Here is a tiny trained network, its code and every weight. The questions are about switching its units off for an input and a class, where a switched-off unit gives its printed mean instead of its output.

import numpy as np


def w(rows, s, z=0):
    codes = np.array(rows[::2]) - 128.0
    scale = np.full(codes.shape[1], s)
    scale[-1] = z or s
    return codes * scale


def norm(h):
    return h / np.sqrt((h * h).mean(-1, keepdims=True) + 1e-5)


def f(y):
    return y / 2 * (1 + np.tanh(0.7978845608 * (y + 0.044715 * y**3)))


def log_softmax(a):
    a = a - a.max(-1, keepdims=True)
    return a - np.log(np.exp(a).sum(-1, keepdims=True))


def net(x, mask):
    res = np.array(x, float).reshape(1, 8) / 4 @ E
    u = 0
    for l in range(3):
        y = f(norm(res) @ A[l][:, :-1].T + A[l][:, -1])
        res = res + np.where(mask[u : u + 4], y, B[l][:, -1]) @ B[l][:, :-1]
        u += 4
    return log_softmax(norm(res)[-1] @ U[:, :-1].T + U[:, -1])


A, B = {}, {}
E = w([
[126,131,131],'x0',
[127,127,128],'x1',
[128,126,128],'x2',
[128,127,125],'x3',
[160,177,114],'x4',
[117,149,250],'x5',
[131,129,130],'x6',
[27,180,118],'x7',
],0.017)
A[0] = w([
[190,147,223,22],'L0N1',
[132,132,129,69],'L0N2',
[250,75,213,1],'L0N3',
[206,154,114,57],'L0N4',
],0.021,0.0047)
B[0] = w([
[30,11,201,207],'L0N1',
[126,123,154,118],'L0N2',
[246,221,7,247],'L0N3',
[149,162,77,171],'L0N4',
],0.021,0.011)
A[1] = w([
[73,28,154,65],'L1N1',
[215,94,253,65],'L1N2',
[127,85,177,99],'L1N3',
[150,124,155,4],'L1N4',
],0.024,0.003)
B[1] = w([
[167,167,146,255],'L1N1',
[36,2,119,191],'L1N2',
[101,80,212,177],'L1N3',
[104,23,158,114],'L1N4',
],0.035,0.0065)
A[2] = w([
[5,191,152,50],'L2N1',
[140,168,34,48],'L2N2',
[157,254,162,45],'L2N3',
[108,238,134,6],'L2N4',
],0.024,0.002)
B[2] = w([
[142,252,13,188],'L2N1',
[79,94,187,251],'L2N2',
[155,98,197,195],'L2N3',
[212,94,195,182],'L2N4',
],0.03,0.017)
U = w([
[199,135,8,223],'0',
[146,86,177,79],'1',
[21,46,96,6],'2',
[136,97,134,227],'3',
],0.015,0.0017)

Each question gives the input, the list of numbers given to net, and the class t.
The units are the neurons (one row each of A and B). Each row of codes is followed by its name. A weight is (code - 128) times the scale printed after its matrix; where a second scale follows, it is the last column's (A, B and U).
mask holds one flag per neuron, layer by layer. A switched-off neuron (its flag False) gives its mean, the last column of its row in B, instead of its output. The means were averaged over made-up inputs and are rounded, as every weight is.
A unit's drop is (log p(t) with every unit on - log p(t) with that unit switched off) / (log p(t) with every unit on - log p(t) with every unit switched off).
top k neurons: the k neurons with the biggest drops, biggest first
top k neurons in layer l: the k neurons of layer l with the biggest drops, biggest first
drop of u: that unit's drop, to one decimal
input [-3,7,-2,2,2,5,-7,5], class 0: top 2 neurons => [L2N1; L0N3]
input [3,-7,-4,7,3,-8,-8,-6], class 2: top 2 neurons => [L0N3; L2N2]
input [6,6,0,0,-2,2,5,-7], class 0: top neuron in layer 0 => [L0N3]
input [-7,5,-1,8,-3,-7,-5,2], class 2: top 2 neurons => [L0N1; L2N4]
input [6,3,3,2,1,6,-1,2], class 2: top 3 neurons => [L1N2; L2N4; L2N3]
input [2,-3,3,-5,-1,-1,4,3], class 0: top 3 neurons => [L0N3; L2N1; L0N1]
input [0,-8,1,8,6,8,2,-2], class 2: top 3 neurons => [L0N1; L1N2; L0N3]
input [5,-2,-1,5,-2,6,5,4], class 2: top 3 neurons => [L0N3; L1N2; L2N4]
input [0,-7,6,-8,0,5,-2,-4], class 2: top 3 neurons in layer 2 => [L2N1; L2N4; L2N2]
input [8,0,-4,-4,-4,-8,0,2], class 2: top 2 neurons => [L0N1; L2N4]
input [5,-5,2,5,5,8,4,-3], class 2: top 3 neurons => [L0N1; L1N2; L0N3]
input [-2,-4,3,3,-7,-5,5,-8], class 0: top 2 neurons in layer 2 => [L2N4; L2N3]
input [6,-6,-6,-3,4,5,-3,8], class 0: top 3 neurons => [L2N1; L0N3; L1N1]
input [5,-5,-3,-1,-2,7,4,-2], class 2: top 2 neurons => [L0N1; L1N2]
input [-8,0,4,5,1,-8,-2,-2], class 2: top neuron => [L0N3]
input [7,-1,-1,1,5,2,-4,-7], class 0: top 2 neurons in layer 0 => [L0N3; L0N4]
input [8,7,-8,7,8,-7,-7,5], class 1: top 2 neurons in layer 2 => [L2N4; L2N2]
input [-3,-8,8,-1,3,-8,6,5], class 2: top 2 neurons in layer 0 => [L0N1; L0N3]
input [-6,2,5,-6,0,-3,-3,6], class 0: top 2 neurons in layer 0 => [L0N3; L0N1]
input [4,-2,7,-6,2,0,3,-8], class 0: drop of L1N2 => -0.1
input [0,-4,3,-3,3,-1,6,-4], class 0: drop of L2N1 => -0.2
input [4,2,-6,-4,-3,8,-2,0], class 2: drop of L0N4 => 0.0
input [2,-8,0,-6,-7,1,-4,-7], class 0: drop of L0N3 => 1.4
